Below is a small trained network, with its code and all its weights. Each question gives an input and a target symbol and asks what happens when units are switched off, that is, made to give their printed mean instead of their output.

import numpy as np


def w(rows, s, z=0):
    codes = np.array(rows[::2]) - 128.0
    scale = np.full(codes.shape[1], s)
    scale[-1] = z or s
    return codes * scale


def norm(h):
    return h / np.sqrt((h * h).mean(-1, keepdims=True) + 1e-5)


def f(y):
    return np.maximum(y, 0)


def softmax(a):
    e = np.exp(a - a.max(-1, keepdims=True))
    return e / e.sum(-1, keepdims=True)


def log_softmax(a):
    a = a - a.max(-1, keepdims=True)
    return a - np.log(np.exp(a).sum(-1, keepdims=True))


def net(x, mask):
    ids = ['ΔΘβεζηστφ'.index(c) for c in x.split()]
    T = len(ids)
    res = E[ids] + P[:T]
    u = 0
    for l in range(2):
        r = norm(res)
        for j in range(2):
            rows = slice(2 * j, 2 * j + 2)
            q, k, v = (r @ M[l][rows].T for M in (Q, K, V))
            z = softmax(np.where(np.tri(T) > 0, q @ k.T / 2**0.5, -1e9)) @ v
            o = O[l][rows]
            res = res + np.where(mask[u + j], z, o[:, -1]) @ o[:, :-1]
        u += 2
        y = f(norm(res) @ A[l][:, :-1].T + A[l][:, -1])
        res = res + np.where(mask[u : u + 4], y, B[l][:, -1]) @ B[l][:, :-1]
        u += 4
    return log_softmax(norm(res)[-1] @ U[:, :-1].T + U[:, -1])


Q, K, V, O, A, B = {}, {}, {}, {}, {}, {}
E = w([
[135,130,194,119,113,155,147,150],'Δ',
[132,117,158,111,170,105,147,115],'Θ',
[166,155,168,139,136,111,152,178],'β',
[157,133,65,136,183,91,107,124],'ε',
[51,93,182,131,146,129,145,118],'ζ',
[210,250,166,145,55,177,131,151],'η',
[141,57,113,155,128,151,174,180],'σ',
[146,190,104,79,147,170,128,174],'τ',
[185,125,126,72,104,93,117,130],'φ',
],0.0015)
P = w([
[42,247,50,68,43,97,253,105],'0',
[62,227,91,83,69,111,201,104],'1',
[69,208,107,92,82,116,180,97],'2',
[82,192,119,93,95,120,171,96],'3',
[93,182,131,95,104,121,153,98],'4',
[103,174,140,99,110,131,143,98],'5',
[110,165,159,105,121,126,128,93],'6',
[117,160,165,113,128,137,117,90],'7',
[119,159,179,120,139,137,104,87],'8',
[129,151,190,124,149,138,87,82],'9',
[143,149,199,130,159,143,70,79],'10',
[144,125,202,120,142,158,78,104],'11',
],0.00072)
Q[0] = w([
[100,12,246,191,208,180,252,158],'0.h1',
[133,210,168,125,112,106,69,59],'0.h1',
[21,133,180,180,131,107,101,69],'0.h2',
[132,122,26,185,191,74,27,97],'0.h2',
],0.0033)
K[0] = w([
[220,82,190,185,182,173,53,121],'0.h1',
[49,96,52,167,80,123,209,155],'0.h1',
[38,151,215,137,180,45,97,9],'0.h2',
[129,121,3,175,178,99,111,84],'0.h2',
],0.0032)
V[0] = w([
[140,126,202,80,190,97,97,62],'0.h1',
[111,254,138,127,162,161,99,85],'0.h1',
[82,243,190,125,191,87,91,68],'0.h2',
[189,77,197,223,151,127,147,172],'0.h2',
],0.0018)
O[0] = w([
[107,203,44,119,154,87,136,6,2],'0.h1',
[67,158,206,242,158,98,148,36,112],'0.h1',
[179,55,78,83,94,142,192,232,68],'0.h2',
[21,181,123,153,186,65,185,138,2],'0.h2',
],0.0017,0.0007)
A[0] = w([
[98,118,95,179,100,190,115,148,140],'0.n1',
[205,136,41,75,195,32,126,130,175],'0.n2',
[31,177,175,115,171,99,193,114,253],'0.n3',
[180,248,194,147,74,127,84,142,227],'0.n4',
],0.0016,0.00067)
B[0] = w([
[219,146,149,70,145,120,84,100,197],'0.n1',
[6,137,165,219,51,187,94,189,220],'0.n2',
[244,125,66,129,114,150,151,171,237],'0.n3',
[22,26,14,139,176,31,153,106,250],'0.n4',
],0.0013,0.0011)
Q[1] = w([
[140,157,102,83,180,141,103,162],'1.h1',
[162,36,198,168,176,215,186,190],'1.h1',
[55,235,67,120,20,2,28,35],'1.h2',
[149,76,171,181,141,192,172,149],'1.h2',
],0.0052)
K[1] = w([
[222,63,185,197,50,120,145,73],'1.h1',
[130,145,118,160,255,109,81,61],'1.h1',
[149,159,116,133,59,151,188,105],'1.h2',
[81,116,128,100,171,90,80,177],'1.h2',
],0.0045)
V[1] = w([
[204,124,100,157,153,161,183,70],'1.h1',
[183,4,204,192,85,101,111,99],'1.h1',
[95,142,110,97,67,8,125,155],'1.h2',
[150,68,234,96,121,99,183,108],'1.h2',
],0.0017)
O[1] = w([
[149,99,208,118,147,166,64,207,170],'1.h1',
[170,59,119,196,7,139,198,155,110],'1.h1',
[125,64,161,140,187,42,56,119,136],'1.h2',
[164,109,145,84,151,104,178,89,255],'1.h2',
],0.0019,0.00061)
A[1] = w([
[188,94,123,192,119,138,186,75,191],'1.n1',
[169,142,169,57,104,112,187,108,124],'1.n2',
[144,252,82,102,92,83,116,110,33],'1.n3',
[152,101,181,112,104,138,68,153,3],'1.n4',
],0.002,0.00027)
B[1] = w([
[94,198,104,97,143,88,85,86,219],'1.n1',
[139,145,81,192,145,153,60,112,253],'1.n2',
[109,81,251,164,147,119,151,79,161],'1.n3',
[103,80,168,115,34,143,122,207,167],'1.n4',
],0.0022,0.0015)
U = w([
[142,141,93,151,123,134,171,84,47],'Δ',
[225,184,32,129,165,139,70,72,194],'Θ',
[141,130,112,154,190,11,185,187,54],'β',
[4,171,64,224,121,139,63,149,72],'ε',
[97,85,79,125,122,162,162,54,7],'ζ',
[116,182,220,191,99,123,190,62,111],'η',
[164,61,159,130,68,197,181,232,226],'σ',
[38,194,173,27,201,160,107,131,176],'τ',
[91,65,121,52,69,57,66,71,124],'φ',
],0.0047,0.0016)

Each question gives the input, a string of symbols that net reads in full, and the target symbol t.
The units are the heads (2 rows each of Q, K, V and O) and the neurons (one row each of A and B). Each row of codes is followed by its name. A weight is (code - 128) times the scale printed after its matrix; where a second scale follows, it is the last column's (O, A, B and U).
mask holds one flag per unit, layer by layer, with each layer's heads first. A switched-off unit (its flag False) gives its mean, the last column of its rows in O or B, instead of its output. The means were averaged over made-up inputs and are rounded, as every weight is.
A unit's drop is (log p(t) with every unit on - log p(t) with that unit switched off) / (log p(t) with every unit on - log p(t) with every unit switched off).
The circuit of an input: a set's keep is (log p(t) with only the set's units on - log p(t) with every unit switched off) / (log p(t) with every unit on - log p(t) with every unit switched off). Starting from all 12 units, units are removed one at a time, each time the one whose removal leaves the highest keep (on an exact tie, the one counted first), for as long as the keep stays at least 0.8.
units of the circuit, in order: the units of the circuit, biggest drop first
top k neurons: the k neurons with the biggest drops, biggest first
top k neurons in layer l: the k neurons of layer l with the biggest drops, biggest first
which heads matter: for each layer, one digit per head in row order, 1 if its drop is at least 0.15 and else 0, layers parted by /
input ε σ σ σ σ Θ Θ σ, target Θ: which heads matter -> 10 / 00
input σ Θ σ φ Θ σ Θ Δ Θ Δ, target Θ: which heads matter -> 11 / 01
input ε σ τ τ σ Δ, target τ: units of the circuit, in order -> (1.h1)
input Δ τ τ σ Θ, target Θ: units of the circuit, in order -> (1.n2, 0.n3)
input Θ η τ η ε ε Θ σ σ σ β Θ, target σ: units of the circuit, in order -> (1.h1, 1.n4, 0.h2)
input Δ Θ Δ, target Θ: top 4 neurons -> (1.n2, 0.n2, 0.n3, 0.n4)
input σ τ σ τ σ Θ Θ η Δ τ Θ ε, target ε: which heads matter -> 10 / 00
input Θ η τ τ Θ Θ σ σ Δ, target σ: which heads matter -> 01 / 10
input σ σ τ σ ε Δ σ Δ β Θ σ, target Θ: units of the circuit, in order -> (0.h1, 1.n1)
input σ σ σ β σ, target β: which heads matter -> 11 / 11
input η Θ σ Θ ε Δ σ ε Θ σ ζ, target σ: top 3 neurons in layer 0 -> (0.n3, 0.n4, 0.n2)
input σ η σ β φ Θ, target Θ: which heads matter -> 10 / 10
input σ φ σ, target φ: which heads matter -> 11 / 11
input σ ε σ, target ε: units of the circuit, in order -> (0.h2)
input σ η σ η τ σ σ β σ τ σ τ, target σ: which heads matter -> 10 / 10
input σ Θ σ η φ Θ Δ, target φ: which heads matter -> 10 / 11
input Θ Θ Δ Δ σ τ σ, target τ: units of the circuit, in order -> (1.h1, 0.n4)
input σ σ Θ ζ Δ σ β σ, target β: top 3 neurons in layer 1 -> (1.n1, 1.n2, 1.n3)
input σ τ σ τ, target σ: top 2 neurons in layer 1 -> (1.n1, 1.n3)
input φ σ φ σ, target φ: which heads matter -> 01 / 11
input ε Θ Θ ε Θ, target ε: top neuron in layer 1 -> (1.n2)
input σ ε ε σ φ σ ε, target σ: which heads matter -> 11 / 00
input σ σ β Δ σ σ σ Δ, target σ: units of the circuit, in order -> (0.h1, 1.h1)
